Here is a tiny trained network, its code and every weight. The questions are about switching its units off for an input and a target symbol, where a switched-off unit gives its printed mean instead of its output.

import numpy as np


def w(rows, s, z=0):
    codes = np.array(rows[::2]) - 128.0
    scale = np.full(codes.shape[1], s)
    scale[-1] = z or s
    return codes * scale


def f(y):
    return y / 2 * (1 + np.tanh(0.7978845608 * (y + 0.044715 * y**3)))


def softmax(a):
    e = np.exp(a - a.max(-1, keepdims=True))
    return e / e.sum(-1, keepdims=True)


def log_softmax(a):
    a = a - a.max(-1, keepdims=True)
    return a - np.log(np.exp(a).sum(-1, keepdims=True))


def net(x, mask):
    ids = ['αεζθμξτφω'.index(c) for c in x.split()]
    T = len(ids)
    res = E[ids] + P[:T]
    r = res
    for j in range(3):
        rows = slice(3 * j, 3 * j + 3)
        q, k, v = (r @ M[0][rows].T for M in (Q, K, V))
        z = softmax(np.where(np.tri(T) > 0, q @ k.T / 3**0.5, -1e9)) @ v
        o = O[0][rows]
        res = res + np.where(mask[j], z, o[:, -1]) @ o[:, :-1]
    y = f(res @ A[0][:, :-1].T + A[0][:, -1])
    res = res + np.where(mask[3:7], y, B[0][:, -1]) @ B[0][:, :-1]
    return log_softmax(res[-1] @ U[:, :-1].T + U[:, -1])


Q, K, V, O, A, B = {}, {}, {}, {}, {}, {}
E = w([
[96,69,119,100],'α',
[44,143,149,195],'ε',
[40,136,244,73],'ζ',
[144,151,142,89],'θ',
[177,64,90,159],'μ',
[198,125,129,180],'ξ',
[142,166,173,83],'τ',
[156,56,116,64],'φ',
[130,165,5,135],'ω',
],0.019)
P = w([
[8,167,183,4],'0',
[41,138,184,15],'1',
[65,132,196,41],'2',
[85,118,197,63],'3',
[101,113,205,78],'4',
[116,108,215,95],'5',
[121,87,209,106],'6',
[118,85,220,130],'7',
[117,81,233,141],'8',
[122,59,230,164],'9',
[121,46,239,184],'10',
[115,52,249,221],'11',
[124,67,233,140],'12',
],0.0037)
Q[0] = w([
[215,198,137,133],'head 0',
[159,172,209,65],'head 0',
[158,53,52,159],'head 0',
[178,144,82,136],'head 1',
[138,207,117,167],'head 1',
[78,144,18,155],'head 1',
[112,132,136,154],'head 2',
[79,255,137,82],'head 2',
[110,169,131,113],'head 2',
],0.038)
K[0] = w([
[246,186,108,168],'head 0',
[160,88,73,207],'head 0',
[137,126,187,14],'head 0',
[190,171,89,131],'head 1',
[133,202,135,137],'head 1',
[100,224,4,85],'head 1',
[112,144,135,133],'head 2',
[132,117,76,252],'head 2',
[125,126,114,171],'head 2',
],0.031)
V[0] = w([
[139,209,82,97],'head 0',
[153,168,172,167],'head 0',
[159,200,148,182],'head 0',
[209,108,104,130],'head 1',
[26,25,103,188],'head 1',
[122,55,92,9],'head 1',
[110,79,132,96],'head 2',
[137,121,173,110],'head 2',
[64,112,173,138],'head 2',
],0.012)
O[0] = w([
[128,163,83,30,28],'head 0',
[94,139,105,167,158],'head 0',
[109,177,80,156,86],'head 0',
[204,118,123,55,87],'head 1',
[169,41,144,244,255],'head 1',
[94,27,85,87,235],'head 1',
[118,144,119,214,170],'head 2',
[87,168,129,182,201],'head 2',
[49,159,73,187,243],'head 2',
],0.011,0.0032)
A[0] = w([
[176,118,6,160,130],'neuron 0',
[38,101,158,163,97],'neuron 1',
[36,152,157,159,88],'neuron 2',
[150,167,30,149,2],'neuron 3',
],0.014,0.0077)
B[0] = w([
[139,133,231,83,189],'neuron 0',
[173,235,50,86,250],'neuron 1',
[101,20,208,98,230],'neuron 2',
[166,119,30,11,147],'neuron 3',
],0.011,0.018)
U = w([
[125,92,172,106,94],'α',
[107,30,146,108,124],'ε',
[93,97,238,86,33],'ζ',
[145,74,120,135,217],'θ',
[164,161,191,122,200],'μ',
[171,96,181,68,75],'ξ',
[92,100,197,161,254],'τ',
[135,86,170,110,94],'φ',
[169,57,254,121,88],'ω',
],0.0084,0.0066)

Each question gives the input, a string of symbols that net reads in full, and the target symbol t.
The units are the heads (3 rows each of Q, K, V and O) and the neurons (one row each of A and B). Each row of codes is followed by its name. A weight is (code - 128) times the scale printed after its matrix; where a second scale follows, it is the last column's (O, A, B and U).
mask holds one flag per unit, heads first, then neurons. A switched-off unit (its flag False) gives its mean, the last column of its rows in O or B, instead of its output. The means were averaged over made-up inputs and are rounded, as every weight is.
A unit's drop is (log p(t) with every unit on - log p(t) with that unit switched off) / (log p(t) with every unit on - log p(t) with every unit switched off).
The circuit of an input: a set's keep is (log p(t) with only the set's units on - log p(t) with every unit switched off) / (log p(t) with every unit on - log p(t) with every unit switched off). Starting from all 7 units, units are removed one at a time, each time the one whose removal leaves the highest keep (on an exact tie, the one counted first), for as long as the keep stays at least 0.8.
units of the circuit, in order: the units of the circuit, biggest drop first
most important unit: the unit with the biggest drop
k most important neurons: the k neurons with the biggest drops, biggest first
which heads matter: for each layer, one digit per head in row order, 1 if its drop is at least 0.15 and else 0, layers parted by /
drop of u: that unit's drop, to one decimal
input ξ τ ε α φ θ ξ μ ε μ ε τ, target τ: 2 most important neurons : [neuron 0; neuron 3]
input ε ω ε τ θ, target τ: units of the circuit, in order : [head 1]
input μ μ τ ξ τ ζ ξ φ τ τ μ τ ω, target ω: 3 most important neurons : [neuron 1; neuron 0; neuron 3]
input θ τ μ φ θ ξ ε τ μ α ε τ, target τ: units of the circuit, in order : [head 1; head 2]
input μ α ξ τ ω ω θ θ, target ξ: units of the circuit, in order : [head 2; head 0]
input τ ω τ τ α ξ θ μ τ, target ω: units of the circuit, in order : [neuron 1; head 1]
input μ ε μ ε θ α τ, target θ: 2 most important neurons : [neuron 0; neuron 2]
input ε ω ξ θ, target μ: which heads matter : 110
input τ τ α ξ τ φ, target ε: 2 most important neurons : [neuron 1; neuron 0]
input μ ε ε ε τ τ τ θ θ α θ, target θ: 3 most important neurons : [neuron 2; neuron 1; neuron 0]
input τ μ τ τ, target ω: units of the circuit, in order : [neuron 1; head 2]
input θ μ τ τ μ μ τ τ ε θ ε θ, target τ: 2 most important neurons : [neuron 0; neuron 3]
input φ μ α φ τ τ, target ε: which heads matter : 010
input ξ α τ τ, target θ: most important unit : head 1
input ξ τ φ τ τ, target ε: 2 most important neurons : [neuron 1; neuron 0]
input φ μ ε τ ε τ ω, target ξ: 2 most important neurons : [neuron 3; neuron 0]
input ξ ω θ, target ξ: drop of head 2 : 0.8
input φ ζ τ ε ξ τ ξ ξ, target ξ: drop of head 2 : 1.3
input θ α μ τ φ ε τ ε θ ξ τ, target μ: drop of neuron 1 : -0.4
input μ ξ μ θ, target ω: units of the circuit, in order : [neuron 1]
